Where the symbols take the objects:
pev: !>fal, %>dun, ~>vuz
dif: !>vit, %>gaz, ~>buk
rup: !>mur, %>seb, ~>fad
vov: !>vek, %>kuz, ~>bez
sol: !>bam, %>vev, ~>nus
vev: !>dat, %>sol, ~>vom
nub: !>mav, %>fas, ~>gon
raf: !>kuz, %>vek, ~>lol
kar: !>kif, %>kot, ~>tib
mav: !>tib, %>zar, ~>nub
tef: !>tid, %>mog, ~>bam
mog: !>vom, %>tef, ~>tir
dat: !>vuz, %>nus, ~>vev
dun: !>mal, %>pev, ~>kug
vom: !>vev, %>bam, ~>mog
buk: !>dif, %>lol, ~>vek
kif: !>gar, %>paz, ~>kar
mur: !>bez, %>gek, ~>rup
vit: !>kug, %>zin, ~>dif
bez: !>vov, %>nos, ~>mur
lol: !>raf, %>buk, ~>gaz
fal: !>zin, %>kug, ~>pev
fas: !>nat, %>nub, ~>zar
sel: !>lem, %>fad, ~>seb
mal: !>nus, %>vuz, ~>dun
kot: !>gok, %>kar, ~>paz
tib: !>kar, %>gok, ~>mav
kuz: !>nos, %>vov, ~>raf
zar: !>fas, %>mav, ~>gok
nid: !>fad, %>lem, ~>gar
paz: !>kot, %>kif, ~>kes
kug: !>dun, %>fal, ~>vit
gok: !>zar, %>tib, ~>kot
nos: !>gek, %>bez, ~>kuz
gaz: !>lol, %>dif, ~>zin
gon: !>nub, %>nat, ~>tid
seb: !>sel, %>rup, ~>gek
zin: !>gaz, %>vit, ~>fal
lem: !>kes, %>nid, ~>sel
fad: !>rup, %>sel, ~>nid
tid: !>gon, %>tir, ~>tef
vuz: !>pev, %>mal, ~>dat
nat: !>tir, %>gon, ~>fas
bam: !>tef, %>vom, ~>sol
gar: !>nid, %>kes, ~>kif
tir: !>mog, %>tid, ~>nat
vek: !>buk, %>raf, ~>vov
gek: !>seb, %>mur, ~>nos
kes: !>paz, %>gar, ~>lem
nus: !>sol, %>dat, ~>mal

The rows follow the links: the fewer symbols apart two objects are, the more alike their rows tend to be.

Each row is also shifted at random along 4 hidden directions that mean nothing.

Rows with their objects:
[-292,-157,179,332,288,-36,428,-244,336,-5,256,-419,303,-18,21,528,-73,197,-364,-75,111,-259,-270,158,273,-16,-449,82,124,-545,-13,-483,-25,-702]
object: vov
[932,268,-67,249,292,-94,172,-15,92,132,-18,-292,27,93,329,109,380,351,-208,59,-372,53,-312,-49,163,-329,-67,264,154,-250,136,433,-76,172]
object: sel
[-327,-507,-215,-79,-677,79,-792,-555,-286,-34,224,892,-11,-524,-527,239,-209,195,420,257,554,-246,570,-204,-506,176,401,-124,-223,209,-64,-371,99,-192]
object: mog
[110,20,-372,-27,-180,91,-613,140,-351,359,-127,309,-532,-81,-63,-99,371,377,-154,-66,-183,587,118,-182,-167,2,414,129,-422,88,108,610,-294,116]
object: mal
[258,-304,89,272,-133,-65,4,-393,20,91,250,507,252,-330,66,506,316,202,-118,216,-217,-27,32,243,-404,-223,24,-37,51,-91,100,472,313,-202]
object: fad
[-278,-52,25,-227,-186,-150,-81,-105,-172,-279,62,202,-218,210,10,26,-71,-83,429,139,-12,-136,-455,50,-494,-26,325,-203,-19,588,-228,70,109,276]
object: mav
[-205,129,112,-51,579,-67,442,478,191,536,-366,-647,168,284,216,-127,352,-383,-195,-72,-445,82,-73,317,395,-414,-200,-123,-246,-195,117,154,186,180]
object: raf
[439,-286,-196,264,218,194,-181,60,-70,371,-402,232,121,19,-129,259,166,63,-348,294,-13,-75,254,-281,-292,-249,81,-401,-357,-392,172,-289,-17,-516]
object: tir
[-661,269,-88,-180,-52,154,-35,429,231,261,-262,-371,-18,-86,-341,-442,83,-48,-14,-381,259,203,501,-52,506,109,19,78,-7,-403,97,-444,-243,21]
object: dun
[-924,13,88,-278,-289,-158,76,-83,88,-209,55,90,138,-38,-200,61,-61,-269,677,47,302,-443,-174,167,-268,-25,183,-293,183,435,-186,-425,308,176]
object: tib
[130,-357,2,-190,274,-151,1,-51,-245,449,-23,-274,102,222,38,415,-132,-508,256,161,-129,-157,-163,217,97,-373,-20,-137,-528,223,-187,-204,272,-53]
object: gaz
[235,-512,-249,251,136,114,-288,-463,-416,1,116,445,-64,126,296,515,-253,33,-249,569,-101,-35,17,-342,-280,-142,-24,130,-357,15,57,271,-102,-247]
object: dat
[352,-88,-160,-53,-343,-237,-383,-343,-205,396,488,255,-36,-380,-146,342,468,378,567,102,-117,-50,-108,222,-185,-296,476,325,-122,212,-93,407,131,221]
object: gek
[-874,280,-224,-11,11,-11,-95,-176,65,59,-42,-507,136,-8,-156,-247,-113,84,364,54,423,-378,369,-417,556,-66,-18,312,286,-373,107,-593,-216,215]
object: sol
[562,-87,-269,-99,-154,-17,-350,-460,-464,-182,133,122,-214,183,156,148,-313,10,479,404,96,-291,-178,-347,-189,-49,266,197,-59,384,-183,32,-93,336]
object: tid
[-534,-47,241,168,145,-44,389,166,287,180,-148,107,464,-20,-20,14,384,-84,-70,114,-132,-230,-80,283,-124,-383,43,-275,233,-194,184,-9,385,-49]
object: gar
[137,-136,-128,-222,-228,103,-352,132,-19,329,-27,-65,-196,-248,-487,91,-84,0,56,-323,246,175,249,134,88,207,115,-84,-378,-45,-143,-442,-67,-264]
object: vit
[-48,-197,40,-277,224,-39,-5,215,-125,355,-44,-191,-13,62,85,167,118,-393,160,46,-255,124,-90,324,50,-265,96,-70,-445,285,-172,162,242,100]
object: lol
[-834,345,-267,230,256,40,-79,150,98,326,-279,-449,-141,106,-33,-221,345,326,-230,-6,-76,128,163,-325,368,-197,44,223,33,-501,220,-2,-335,70]
object: nus
[125,-309,181,136,-141,-70,120,-448,178,-80,355,280,405,-313,-49,353,-73,89,104,122,155,-293,247,215,29,-11,-195,147,248,-147,41,-84,249,-182]
object: rup

Complete each set of four: the symbols that take the first to the second take the third to the fourth.
Answer with the object's name.
[-602,-58,49,-147,-285,-236,-178,11,-171,-29,120,580,-191,-66,-75,119,283,112,283,11,-190,50,-492,238,-777,-64,482,-364,-40,542,-124,434,272,133]
to [-763,-203,53,114,123,97,94,-306,-60,-342,113,-72,73,117,296,-22,-479,-172,-133,111,96,-67,140,-219,244,187,-378,209,122,-42,-26,-132,-51,-51]
as [-220,-112,309,126,-71,-95,321,15,272,-28,-7,260,435,-198,18,-80,222,-121,62,49,-79,-140,258,313,3,-169,-102,-145,233,-123,187,48,339,-19]
to vom

[-438,67,428,-131,-262,8,257,141,310,-229,-39,306,408,-232,-113,-477,108,-389,208,-110,67,-90,350,368,1,51,-59,-230,399,154,115,-14,415,328]
to [-157,-119,29,37,-153,277,-115,40,-5,-359,-216,450,98,-103,40,-586,-413,-324,-176,6,159,134,793,-344,252,352,-183,21,168,-131,212,-9,-25,159]
as [385,367,47,141,-20,-92,169,-55,197,-233,205,-253,46,-91,54,-42,74,298,175,-166,87,-134,-193,9,177,90,-88,348,510,-99,-8,32,-154,215]
to vit

[23,-121,223,284,347,14,447,-107,305,-54,116,-384,200,19,146,363,-157,92,-526,-114,-66,30,-152,150,277,76,-548,95,136,-404,-21,-209,-50,-569]
to [-952,-46,196,-160,281,-90,304,32,74,-35,36,-534,194,222,95,17,-387,-539,153,-7,58,-255,-11,174,429,-46,-338,21,-81,109,-166,-450,142,-38]
as [703,-273,265,69,33,-20,257,-305,220,-234,263,32,364,-181,70,151,-213,-63,-78,47,90,-164,276,143,326,70,-431,165,197,-177,39,-134,164,-206]
to lol

[-712,221,-60,204,512,-108,279,280,-77,-52,-283,-60,-254,577,481,191,326,219,-486,149,-628,121,-1003,-50,-528,-349,163,-321,-124,125,-5,622,-93,60]
to [-430,195,-46,147,126,125,83,373,204,88,-408,47,-64,75,-262,-59,224,199,-482,-136,22,97,-107,-111,-312,-12,120,-476,41,-291,112,-246,-148,-378]
as [235,-608,-86,65,452,-27,-31,-356,-438,282,104,-208,73,369,281,772,-294,-242,-83,441,-179,-229,-268,-90,-73,-352,-173,8,-547,215,-157,-102,179,-372]
to dun

[473,208,-41,-40,-119,15,-51,231,54,-226,-152,158,-291,24,-202,-18,51,212,-182,-190,83,138,-347,-56,-493,278,118,-324,27,114,-103,-52,-196,-197]
to [-81,538,-65,232,111,-118,185,97,189,-239,134,-138,-282,104,240,8,326,746,-405,-161,-353,314,-776,-17,-206,186,15,230,427,-134,66,630,-351,16]
as [951,-89,193,-114,67,41,75,443,-113,19,-366,490,-28,141,255,-388,236,-479,-99,95,-452,252,-10,228,-340,-126,160,-450,-147,383,142,603,403,373]
to mav

[61,-57,341,139,-56,19,327,-81,310,-303,238,261,305,-183,204,-98,-7,-5,-213,-49,-140,3,174,201,182,126,-356,188,398,-196,119,318,169,-8]
to [60,-31,133,-46,-90,126,23,150,179,15,158,-173,-82,-126,-287,174,-236,-21,-201,-395,222,216,0,280,114,404,-198,-15,-78,-84,-138,-375,-122,-462]
as [459,-5,42,-272,-234,-137,-239,-3,-50,317,162,22,66,-272,-55,-221,237,-194,569,-114,-43,40,291,389,240,-162,222,273,-16,231,-68,176,251,502]
to kes

[-646,328,-109,228,-86,-89,-25,113,150,-146,-21,147,-360,-44,-232,308,326,790,-348,-194,-85,213,-854,23,-716,210,303,-270,109,-47,-46,205,-312,-470]
to [-183,172,-49,55,-113,29,-53,280,142,-42,-273,140,-147,3,-298,-47,104,250,-264,-225,144,70,-252,-56,-465,180,171,-414,43,-48,4,-237,-169,-267]
as [38,-194,11,144,52,233,33,-37,-102,-317,-133,168,83,83,254,-353,-346,-295,-272,189,53,105,604,-367,298,209,-325,38,126,-227,145,37,-70,44]
to dat

[-188,-81,309,116,-140,-60,266,-235,345,-390,331,122,338,-283,42,105,-153,81,-161,-154,86,-39,117,274,197,269,-374,278,425,-176,33,31,78,-233]
to [-422,-360,-13,157,469,65,221,-362,-52,7,57,-365,246,315,302,549,-372,-253,-129,390,32,-393,-99,-171,229,-324,-379,25,-201,-158,-87,-346,36,-396]
as [-27,313,48,28,-98,-165,42,12,158,-26,241,-207,8,-191,112,-216,337,255,174,-197,-152,30,-29,178,226,-51,-22,380,395,-66,76,359,-38,399]
to nub

[-82,-480,205,233,-24,-238,202,-534,197,393,194,121,783,-252,-181,723,213,-22,381,394,273,-801,185,296,-134,-618,-26,-245,87,-231,115,-593,569,-433]
to [-651,55,34,-427,-697,-128,-392,-22,-68,107,384,242,-113,-454,-343,-199,135,-4,867,-292,160,76,209,438,17,147,363,293,-30,489,-160,192,247,571]
as [-137,-49,-178,-199,-321,64,-428,182,-73,334,27,33,-163,-257,-434,-30,23,56,91,-286,245,230,280,81,49,213,249,-59,-359,-6,-65,-294,-138,-131]
to vom

[-512,-19,-72,90,212,-124,57,-121,-165,52,-90,-85,-12,355,100,389,86,41,143,294,-143,-397,-629,-40,-465,-370,208,-382,-51,291,-156,-72,103,-75]
to [1141,-137,256,163,54,87,249,-78,65,-262,207,91,136,-87,243,-3,-214,-144,-247,-58,-100,252,194,161,139,298,-348,176,102,-61,-4,184,78,-95]
as [-191,205,-310,258,414,-78,69,-175,-178,36,-145,-410,-137,427,392,134,65,245,-115,322,-187,-155,-347,-483,92,-255,-25,225,84,-129,21,208,-286,207]
to nid

[141,132,13,59,178,-176,122,-44,121,525,70,-349,276,-113,37,131,453,137,192,-5,-123,-175,-21,224,318,-515,49,214,44,-246,93,56,111,157]
to [742,-10,132,167,300,112,287,133,147,-2,28,-155,-96,132,179,186,-131,36,-686,-125,-261,377,-218,91,79,210,-380,0,-187,-227,-14,167,-121,-484]
as [350,248,-136,35,270,20,45,125,-349,-303,-201,29,-391,510,553,-158,-23,3,-210,228,-393,144,-613,-280,-270,-30,69,-56,-26,339,31,725,-156,443]
to vom

[-213,152,-351,16,-84,59,-376,64,-200,271,-118,-12,-281,-9,-53,-189,240,318,-57,-20,-88,243,261,-337,147,-54,233,241,-163,-110,127,279,-282,236]
to [-612,345,-227,-5,-220,41,-273,-85,-229,-300,122,-44,-301,54,123,-421,-150,231,258,-34,62,108,79,-408,193,245,154,478,314,101,14,284,-370,551]
as [227,-81,-37,-88,156,-70,-23,-60,-230,-215,-134,-25,-70,435,252,31,-212,-218,267,261,-96,-261,-439,-164,-251,-177,137,-149,28,402,-181,44,38,248]
to tib

[-292,215,28,-20,404,4,427,50,87,-216,-287,-483,91,451,251,-69,-143,-250,99,188,-61,-393,-450,-192,64,-216,-81,-153,171,174,-61,-276,-15,144]
to [365,-345,-214,269,301,67,-15,33,-1,465,-474,-29,236,66,-288,403,227,38,-294,222,125,-332,123,-202,-298,-419,190,-588,-359,-418,145,-617,23,-677]
as [839,124,34,46,-36,-103,77,-171,98,-227,89,-201,45,-8,-210,163,-121,267,226,-49,238,-352,-357,-46,-51,65,-20,1,264,-40,-130,-439,-95,-187]
to gar

[455,-65,349,94,120,63,463,-46,282,-333,150,16,297,-88,223,-129,-239,-154,-263,-115,-53,33,237,207,370,185,-552,236,399,-252,76,40,57,-96]
to [4,110,52,-308,-286,86,-191,346,91,-7,100,40,-215,-238,-327,-237,-164,-70,-49,-507,224,492,241,233,88,572,-34,-2,-168,85,-156,-175,-191,-128]
as [1210,-7,-73,-209,-392,-48,-156,-210,9,-254,140,118,-32,-70,-380,100,-233,58,481,-43,530,-369,-74,-71,-226,247,155,-139,92,303,-237,-609,-11,-173]
to tir

[-302,19,3,-295,-349,93,-231,280,175,108,-12,-148,-64,-335,-537,-159,-116,-160,168,-449,408,145,425,138,286,359,-23,-39,-183,-46,-85,-573,-76,-175]
to [-549,-280,142,-299,-225,-6,-78,-239,-228,-298,321,101,-25,-48,21,31,-752,-478,430,24,267,-198,186,19,157,265,-192,211,-93,517,-334,-242,173,107]
as [218,-29,357,340,504,50,652,182,368,-4,-246,-77,480,80,373,-74,296,-172,-518,82,-379,-7,161,206,288,-288,-428,-90,339,-536,323,256,220,-117]
to seb

[26,-17,131,-124,196,-64,318,162,24,-8,-293,-146,181,325,33,-53,8,-445,261,176,6,-381,-231,124,-193,-320,82,-431,21,265,-65,-266,328,146]
to [442,214,-18,13,-211,-139,65,-178,180,-328,143,-75,-76,-19,-143,68,-80,338,99,-179,222,-115,-434,28,-179,204,20,104,329,56,-177,-148,-218,-85]
as [463,172,-73,207,49,-167,-72,-234,-53,110,267,-130,-96,-73,222,290,384,625,-67,-30,-291,19,-462,4,-55,-187,171,328,169,-55,-10,565,-117,112]
to gar

[8,123,278,-40,136,15,432,433,227,-103,-418,139,267,101,145,-455,209,-475,9,8,-247,-38,131,252,11,-196,-14,-391,180,123,158,182,398,266]
to [-583,303,-102,34,19,-42,62,-142,-22,-324,27,-435,18,187,164,-336,-279,-61,320,98,235,-336,23,-424,393,-9,-145,319,425,-86,56,-309,-187,446]
as [441,-305,-99,214,236,244,-4,-84,-206,-115,-220,237,-10,182,398,-130,-265,-231,-445,341,-162,132,441,-441,108,-33,-246,50,-138,-224,259,256,-31,-67]
to gok

[412,97,-94,32,-73,48,-10,87,180,-112,-135,21,-98,23,-306,93,0,203,-46,-132,270,-128,-268,-38,-345,107,95,-386,39,8,-90,-437,-131,-377]
to [-472,-248,232,198,-47,-119,295,-398,326,33,276,87,647,-360,-112,397,184,148,194,141,193,-509,189,315,89,-303,-241,36,367,-352,112,-325,334,-339]
as [-535,-12,165,-24,190,-118,302,196,174,86,-250,60,230,160,2,-28,222,-203,77,74,-87,-227,-308,245,-278,-324,125,-441,115,102,60,-121,379,72]
to tir

[-721,108,47,290,425,270,439,306,248,-114,-500,-192,256,213,203,-489,-99,-245,-717,57,2,62,509,-437,415,40,-446,-54,274,-677,398,-161,-97,-150]
to [295,241,48,-8,105,63,390,222,450,-137,-368,-462,229,113,-350,-125,-125,-117,10,-196,460,-408,-29,-73,108,108,-200,-412,344,-297,-2,-1036,-69,-389]
as [515,242,-70,19,-177,-62,67,-164,80,-287,204,-21,-177,-26,-108,185,-51,372,52,-116,151,-66,-448,-24,-249,180,80,56,238,123,-140,-64,-200,-125]
to nos

